Facts:
{nodrus potrem} μ papon
{nodrus tapon rikir vufur} μ grigo
{tapon} μ fiplo
{tapon zeza} μ pigun
{tapon} μ dogras
{tapon} μ vogri
{tapon kludrefu} μ vuskodres
{tapon} μ sisti
{monitin} μ klefler
{tagodas tiditor} μ goskugru
{tagodas kludrefu} μ gredri
{tagodas} μ fedros
{kludrefu kazo veful} μ bupete
{kludrefu} μ trasta
{poga} μ zituma
{poga} μ flabok
{gudim} μ betakur
{gudim} μ nolu
{potrem} μ fepan
{potrem zuvur} μ sagro
{zuvur} μ rekik
{zuvur} μ plavostor
{skudi} μ gaklom
{skudi viki} μ sotragom
{skudi rikir zomu} μ brutrulu
{klaflos pivi} μ trifik
{klaflos triplu} μ ponor
{klaflos} μ klobrem
{riko stuklusok} μ brafigru
{kloflok tiditor} μ doflarim
{kloflok} μ plustamo
{kloflok} μ senan
{dostil} μ veplifum
{gudidrok} μ grodru
{gudidrok} μ kipla
{gudidrok} μ lufatrem
{gudidrok} μ biklok
{kazo} μ trudo
{rikir} μ truku
{pogra} μ grusten
{pogra flodes} μ drososul
{triplu} μ breplel
{drubros} μ brugris
{drubros} μ klebrege
{viki} μ vugremok
{viki} μ medrir
{flodes stuklusok} μ datok
{flodes} μ nusun
{trofle} μ toflor
{trofle} μ fuson
{tratre} μ steples
{tratre} μ gumo
{tratre} μ puflok
{drade} μ vobruk
{skuze} μ brustu
{skuze} μ miflam
{skuze} μ tiklem
{skuze} μ sasen
{fogudas} μ muga
{filom} μ drilo
{sebon} μ zosti
{sebon} μ buzur
[truplizos gredri plustamo lufatrem drilo rikir pogra trudo drubros toflor skuze vufur filom grodru brafigru] Φ 112
[tapon kludrefu trasta sisti potrem flabok skudi dostil vogri sidasti senan stuklusok drade vugremok fuson sebon rekik] Φ 217
[doflarim tagodas poga zuvur brustu ponor stavale] Φ 481
[monitin truku miflam fedros kipla klobrem muga viki zosti tiditor kleskek nolu zeza medrir brugris] Φ 621
[zituma gaklom gudim flaklon pigun bupete sotragom klaflos brutrulu gudidrok kazo gumo sagro datok tiklem] Φ 427
[vobruk klebrege riko kloflok vuskodres grusten tiduk trofle papon steples zomu] Φ 242

Known rows:
klefler: +0.03,-1.05,-0.13,-0.02,+1.44,+0.34,+1.36,-0.51,+0.28,+0.08,-0.85,+0.31,+1.24,+0.23,-0.43,+0.90,-0.76,+0.84,-0.09,+1.05,-0.08,+0.01,+0.41,-0.27,+0.36,-0.11,+0.43,-0.55,-1.19,+0.36,-0.33,-0.48,-0.80,+1.00
truplizos: +1.03,-0.44,-0.60,+1.68,-0.22,+0.02,+0.54,+0.16,-0.31,-1.74,+0.13,+0.72,-1.36,+0.45,+0.43,+0.54,-0.77,-0.01,+1.33,+0.70,+0.05,+0.43,+1.04,+1.07,-1.16,+0.00,+1.25,+1.06,-1.01,+0.28,-1.15,+0.62,-0.91,-1.13
miflam: -0.84,-0.98,+0.10,-1.59,+3.59,+0.40,+1.11,-1.06,-0.54,+2.09,-4.52,-0.01,-0.92,-2.25,+0.95,+0.76,-3.61,+0.80,-2.09,+2.46,-3.21,-1.23,+0.97,-3.60,-1.84,-1.62,-2.09,+1.66,+0.25,+1.60,-1.48,+1.79,-3.00,-1.11
bupete: +0.91,-0.97,-0.80,-1.76,+0.50,+1.58,-0.33,+1.33,+4.62,+0.72,+1.48,-2.99,+4.32,-1.53,-2.91,-0.50,+1.33,+2.15,-1.39,-1.38,-1.00,+3.39,-1.42,-0.88,-3.96,+1.03,-0.79,+0.25,-1.56,-0.04,+0.88,-0.84,+1.39,-0.82
senan: +0.56,-0.52,+0.34,-0.51,+2.04,-0.04,+0.84,-0.39,+1.85,+0.71,+1.33,-0.37,+2.17,-0.62,+0.28,+0.41,-1.40,+2.81,-0.93,-2.97,-1.48,+0.98,-0.38,+1.14,-1.84,-1.83,-0.80,+0.29,-3.27,-2.34,+2.18,+1.17,-0.64,+0.98
potrem: +0.35,+0.76,-1.76,+0.71,-4.72,+1.10,-3.72,+1.21,-0.22,+1.93,+0.37,+1.02,-3.28,+0.79,+2.61,+0.51,-1.33,-3.39,+0.10,+0.08,-1.20,-2.56,-0.93,+1.49,+3.34,-0.46,-2.94,+2.45,+3.30,-1.25,+1.07,+0.30,+3.65,+2.43
grigo: -1.49,-2.39,-0.58,-1.59,+0.34,+2.14,-2.89,-0.03,+3.68,+1.47,-0.01,-2.43,+1.87,-1.08,-2.34,+2.60,+1.74,-0.82,-0.98,+2.25,-0.44,-1.02,-3.70,+3.19,-1.10,+2.32,+0.30,-0.65,+2.25,+3.53,+0.62,-0.76,+1.35,+0.17
drilo: +0.88,-0.99,-0.87,+1.24,+0.84,+0.33,+1.06,-0.24,+0.39,-1.77,-0.39,+0.68,-0.43,+0.34,-0.44,+2.01,-0.28,+0.43,+1.10,+1.54,-0.73,+0.49,+1.56,+1.35,-1.74,+0.29,+1.59,+0.37,-1.28,+0.42,-1.54,+0.96,-1.06,-0.77
tiduk: -0.89,+1.33,+0.77,-0.66,+0.10,-0.13,+0.72,-0.23,-0.79,-0.64,+0.05,+0.31,-0.74,+0.81,-1.22,-1.81,-0.08,+1.49,-0.15,+0.58,-1.55,-2.04,+1.27,-0.56,+0.43,+0.84,+1.68,-1.34,+0.37,-0.91,-0.29,+0.69,-0.23,+0.92
zeza: -1.28,-1.32,+0.19,-0.22,-2.10,-0.40,-4.12,+0.96,+0.05,+1.29,+0.82,-1.61,-0.74,-1.23,+0.66,-1.10,+0.44,-2.51,-1.36,-3.35,+0.21,-0.05,-1.86,-0.99,-0.97,+1.05,-0.38,+1.00,+3.96,+0.29,-0.57,-0.44,+1.06,-1.09
triplu: -1.00,+0.23,-2.94,+2.42,-0.57,-2.25,+1.70,+1.46,+0.58,-2.35,+1.43,+4.07,-0.15,+1.72,+3.49,-4.50,+0.02,+0.21,+0.83,+0.32,+3.90,-0.39,+1.53,-1.42,+1.84,+1.35,-2.52,-2.98,+2.63,-1.55,-0.96,-1.33,-2.53,+0.13
muga: -1.22,-2.21,+0.99,-0.13,+1.94,-0.81,+0.50,-0.79,-0.89,+0.39,-1.51,-0.06,+0.81,-0.45,-0.74,+1.62,-0.58,-0.13,-1.76,-0.19,-0.24,+0.56,+1.08,-1.92,+0.13,-0.48,-0.04,-0.46,+0.73,-0.04,-1.95,+0.83,-1.50,+0.03
fedros: -0.84,-2.80,+0.61,-0.50,+1.84,+0.07,-1.44,+0.50,+1.37,+0.90,+0.68,-2.25,+2.92,-2.07,-0.80,-0.71,-0.71,+1.27,-2.77,-4.80,-0.90,+2.36,-0.53,-1.74,-3.53,+0.24,+0.53,+0.19,-0.28,-1.27,-0.49,+0.70,-1.54,-0.93
trofle: +0.19,+2.85,+1.20,-0.57,-1.10,-0.25,+0.54,+0.27,-2.29,-0.39,+0.42,+1.22,-2.61,+0.79,+0.00,-3.11,-0.96,+0.68,+0.81,-0.54,-1.15,-2.74,+2.18,-1.26,+1.90,+0.64,+1.42,-0.61,+0.78,-1.57,+0.12,+0.19,-0.54,+0.77
rikir: +1.09,+1.95,+0.12,+0.62,-3.29,-0.69,-3.69,+1.20,-0.72,-0.31,+1.55,-0.05,-4.34,-0.44,+1.45,-0.33,+1.05,-2.93,+3.19,-1.22,+1.59,-2.46,-2.00,+3.57,-0.82,+1.61,+0.83,+1.64,+3.06,+2.89,+0.31,-0.96,+0.25,-3.43
plustamo: +1.85,-1.10,-0.66,+1.11,+1.28,+0.84,+0.73,+0.64,+1.27,-1.45,+0.92,-0.57,+1.23,-0.92,-0.16,+0.50,-1.34,+2.30,+0.42,-2.11,-1.02,+1.40,+0.86,+1.05,-4.09,+0.23,+2.37,+1.11,-3.16,-0.67,-0.12,+0.91,-1.52,-1.34
sotragom: +1.03,+1.75,+2.39,-3.69,+3.02,-1.66,+0.92,-0.62,+1.64,+1.32,-0.06,-0.80,+0.07,-1.03,-3.13,+2.82,+3.63,-0.28,+2.46,+2.04,+1.95,-0.25,-2.30,+2.22,+0.09,+0.21,-1.04,-1.07,+0.58,+4.84,+0.52,-1.83,-1.04,-3.52

Rows:
No name comes twice in this set of rows, the named rows included.
-2.18,-1.25,-3.64,+0.98,+2.58,-0.46,+2.69,-1.62,+2.97,-2.83,-0.15,+3.66,+3.99,+0.13,+1.80,-1.63,+2.56,+1.79,-0.31,+3.92,+5.38,+0.47,+0.50,-0.84,-0.27,+2.21,-1.64,-3.12,+1.43,-1.51,-1.37,+1.09,-1.96,+1.44	ponor
-0.26,+1.92,+4.03,-1.44,+0.84,-3.95,-1.56,-0.37,-3.56,+1.43,-0.16,+0.91,-3.88,-1.64,+1.15,-0.15,+1.10,-2.71,+2.17,-2.88,+2.70,-2.43,-1.05,+0.44,+1.36,-0.19,-0.31,-0.34,+3.18,+2.43,-0.30,-0.91,-2.87,-3.61	viki
+0.61,+0.40,-0.57,+0.26,-1.71,+0.95,-1.99,+1.75,+0.44,+0.40,+1.57,-1.58,+0.96,-1.19,+1.64,-3.55,-1.21,+0.37,+0.01,-4.68,+0.09,+1.01,-1.15,-0.53,-2.04,+0.98,+0.68,+0.67,-0.35,-0.54,+1.50,-1.51,+0.17,+0.06	veful
+0.11,+2.25,-0.44,+0.14,-4.82,-0.16,-4.83,+1.42,+0.18,+1.75,+2.74,-0.24,-2.47,-0.31,+3.52,-2.79,-0.26,-2.46,+0.46,-4.70,+0.70,-1.30,-2.92,+2.15,+0.43,+0.10,-2.35,+1.44,+3.00,-1.08,+3.35,-0.90,+2.45,-0.13	tapon
-0.14,+0.42,+0.15,+0.19,+0.31,-1.00,+0.55,-0.93,+0.06,+0.66,+0.19,+1.23,-0.48,+0.75,+1.22,+1.08,-0.61,+0.52,-0.52,-0.41,-0.53,-0.35,-0.12,+1.20,+1.31,-2.00,-1.88,-0.24,-0.93,-1.32,+1.48,+0.74,+0.00,+1.17	sidasti
-0.45,-1.51,-2.29,+0.41,-1.79,+1.95,-1.62,-0.08,+1.98,+1.66,-0.62,+0.41,+0.14,+1.11,-0.35,+3.47,-0.73,-1.17,-1.67,+2.91,-2.35,-1.44,-0.57,+2.03,+2.23,-0.58,-2.32,+1.22,+1.53,-1.12,+0.23,+1.36,+3.12,+3.38	rekik
+2.74,+3.05,-1.17,+0.60,-0.72,+0.41,+0.66,+0.81,-2.13,-0.23,-2.80,+1.95,-5.44,-0.91,+4.17,-2.70,-5.18,-0.36,+1.99,+1.45,-2.17,-2.30,+2.32,-1.57,-1.82,-1.55,-0.93,+4.07,-0.26,+1.22,-0.83,+1.30,-2.34,-2.42	skuze
+1.19,+3.18,+1.62,-0.65,-1.40,-0.09,-0.31,+1.31,-1.80,+0.15,+1.64,+0.01,-0.82,-0.58,+0.46,-5.68,-1.58,+2.24,+0.28,-5.12,-1.46,-0.98,+1.60,-1.41,-1.12,+0.66,+1.97,-0.03,-0.98,-2.82,+1.39,-0.16,-0.90,+0.10	kloflok
+0.48,-1.63,-1.37,+0.98,-0.41,+1.15,-1.24,+0.75,+2.43,-1.14,+1.47,-1.51,+1.38,-0.83,+0.04,+0.02,-0.22,+1.64,-0.17,-1.62,-1.26,+1.64,-0.32,+1.46,-4.37,+1.12,+1.80,+0.86,-1.50,-0.03,-0.02,+0.97,-0.26,-1.44	trudo
-0.83,-1.41,+1.20,+0.21,+0.87,-1.24,-0.28,-0.08,-1.52,+0.24,-0.99,+0.25,-0.28,-0.23,-0.02,+0.56,-0.63,-0.77,-1.13,-1.30,+0.04,+0.26,+1.08,-2.14,+0.44,-0.39,-0.11,+0.23,+1.42,-0.63,-1.59,+0.48,-1.45,-0.27	kleskek

Now the same nodes, written a new way:
Known rows:
veful: -0.46,-0.63,-1.37,-1.75,+1.29,-0.22,-1.93,+1.67,+1.99,+0.79,-4.29,-8.09
kloflok: +2.01,-1.14,-0.69,-0.14,-1.18,-0.70,-1.21,+0.35,+2.10,+1.51,-2.86,-0.41
tapon: -0.75,-2.35,-1.06,-3.31,+0.17,-0.24,+3.69,+2.00,-0.18,+0.83,+0.85,-3.17
skudi: -1.28,-0.60,+1.29,+1.17,-2.77,+1.04,+4.01,-0.20,-1.69,+1.84,-3.86,-4.87
tiditor: -0.10,-1.98,-0.11,-1.22,-1.63,+0.06,+1.18,-1.10,+1.89,-0.71,-1.41,-4.92
fogudas: +1.21,-1.33,-0.61,-0.82,-1.05,-0.43,+0.38,-0.03,+1.83,+0.96,-2.29,-1.85
nodrus: +1.10,-4.46,-0.90,-1.82,+0.64,-2.18,+1.98,+2.59,-0.61,+1.34,+0.52,+0.13
klobrem: -1.11,+0.44,+0.85,+0.63,-0.13,+0.27,+0.83,-1.30,-0.60,-2.09,+1.40,-0.58
brafigru: +1.18,+0.07,-0.55,-1.76,+0.11,+1.06,-1.06,-2.59,+1.52,-0.05,+4.11,+4.82
fedros: -1.34,+0.40,+0.71,+0.46,+0.43,+0.13,+0.51,-0.95,-0.69,-2.13,+1.41,-1.25
buzur: -0.01,+1.17,+0.18,+0.81,+0.63,-0.14,-0.19,-0.09,-0.36,-0.45,+0.22,+1.68
papon: +1.01,-0.56,-0.39,+0.31,+1.63,-1.47,-1.00,+1.81,-1.00,+0.20,+1.77,+4.45
flaklon: +0.88,+0.80,+0.04,+1.93,+0.45,-1.15,-1.56,+0.95,-0.10,-0.70,-0.95,+3.04
klefler: +0.11,+1.13,+0.15,+0.81,+0.52,-0.06,-0.24,-0.17,-0.29,-0.40,+0.20,+1.72
nusun: +0.36,+1.13,-0.05,+0.43,+0.49,-0.09,-0.15,-0.35,+0.09,-0.57,+0.81,+2.56
medrir: -1.39,+0.43,+1.10,+1.05,-0.10,+0.19,+0.89,-1.15,-1.07,-1.96,+1.04,-1.00
trudo: -1.20,+0.69,+0.22,-0.09,+2.03,+1.14,-2.52,-0.72,-1.18,+0.31,+1.18,-1.16

Rows:
No name comes twice in this set of rows, the named rows included.
+1.16,+0.37,-0.24,+1.35,+0.64,-1.39,-1.37,+1.13,+0.23,-0.77,-0.30,+3.61	sagro
+1.94,-1.30,-0.69,-0.16,-1.04,-0.76,-1.10,+0.57,+1.92,+1.52,-2.62,-0.32	trofle
+0.31,+0.86,-0.27,+0.85,+1.71,-0.77,-2.23,+1.46,-0.43,+0.09,+0.00,+1.53	vuskodres
+0.51,-0.92,-1.42,-0.49,+0.85,-1.26,-3.09,+2.38,+2.37,+0.49,-5.39,-6.18	kazo
+1.12,+1.15,-0.06,+1.15,+0.48,-0.52,-1.68,+0.28,+0.12,+0.10,+0.17,+3.63	grusten
+2.09,-1.34,-1.17,-1.87,-1.48,-0.39,+0.65,-0.67,+3.17,+0.65,-1.06,+0.11	flodes
-0.01,-2.84,-0.30,-1.73,-0.92,-0.49,+1.56,-0.40,+1.33,-0.73,-0.31,-4.10	zeza
-0.28,-1.49,-1.14,-3.28,-0.75,+0.24,+3.46,+0.84,+1.04,+0.65,+0.57,-2.64	potrem
+2.06,+0.71,-0.70,+0.60,-0.22,-1.15,-1.26,+0.03,+1.86,-1.08,+0.50,+5.44	datok
+1.41,-1.04,-0.48,-0.60,-1.70,-0.15,+0.48,-0.63,+2.18,+1.02,-2.82,-1.65	pivi
+0.71,+1.07,-0.26,+0.07,+0.25,-0.10,-0.05,-0.58,+0.74,-0.59,+0.94,+2.93	drososul
-0.06,+1.45,+0.01,+0.70,+0.60,+0.01,-0.55,-0.20,+0.01,-0.44,-0.34,+0.89	goskugru
-0.05,-4.55,+1.13,+0.56,-0.52,-0.46,+1.00,+0.49,-3.13,+2.91,-0.76,-1.55	rikir
+2.34,-1.16,-0.54,+0.68,-2.11,-1.09,-0.88,+0.08,+2.75,+0.74,-4.11,-0.16	klaflos
-1.49,-0.44,+1.22,+1.21,+0.32,-0.19,+1.38,-0.45,-2.21,-1.72,+1.51,-0.61	truku

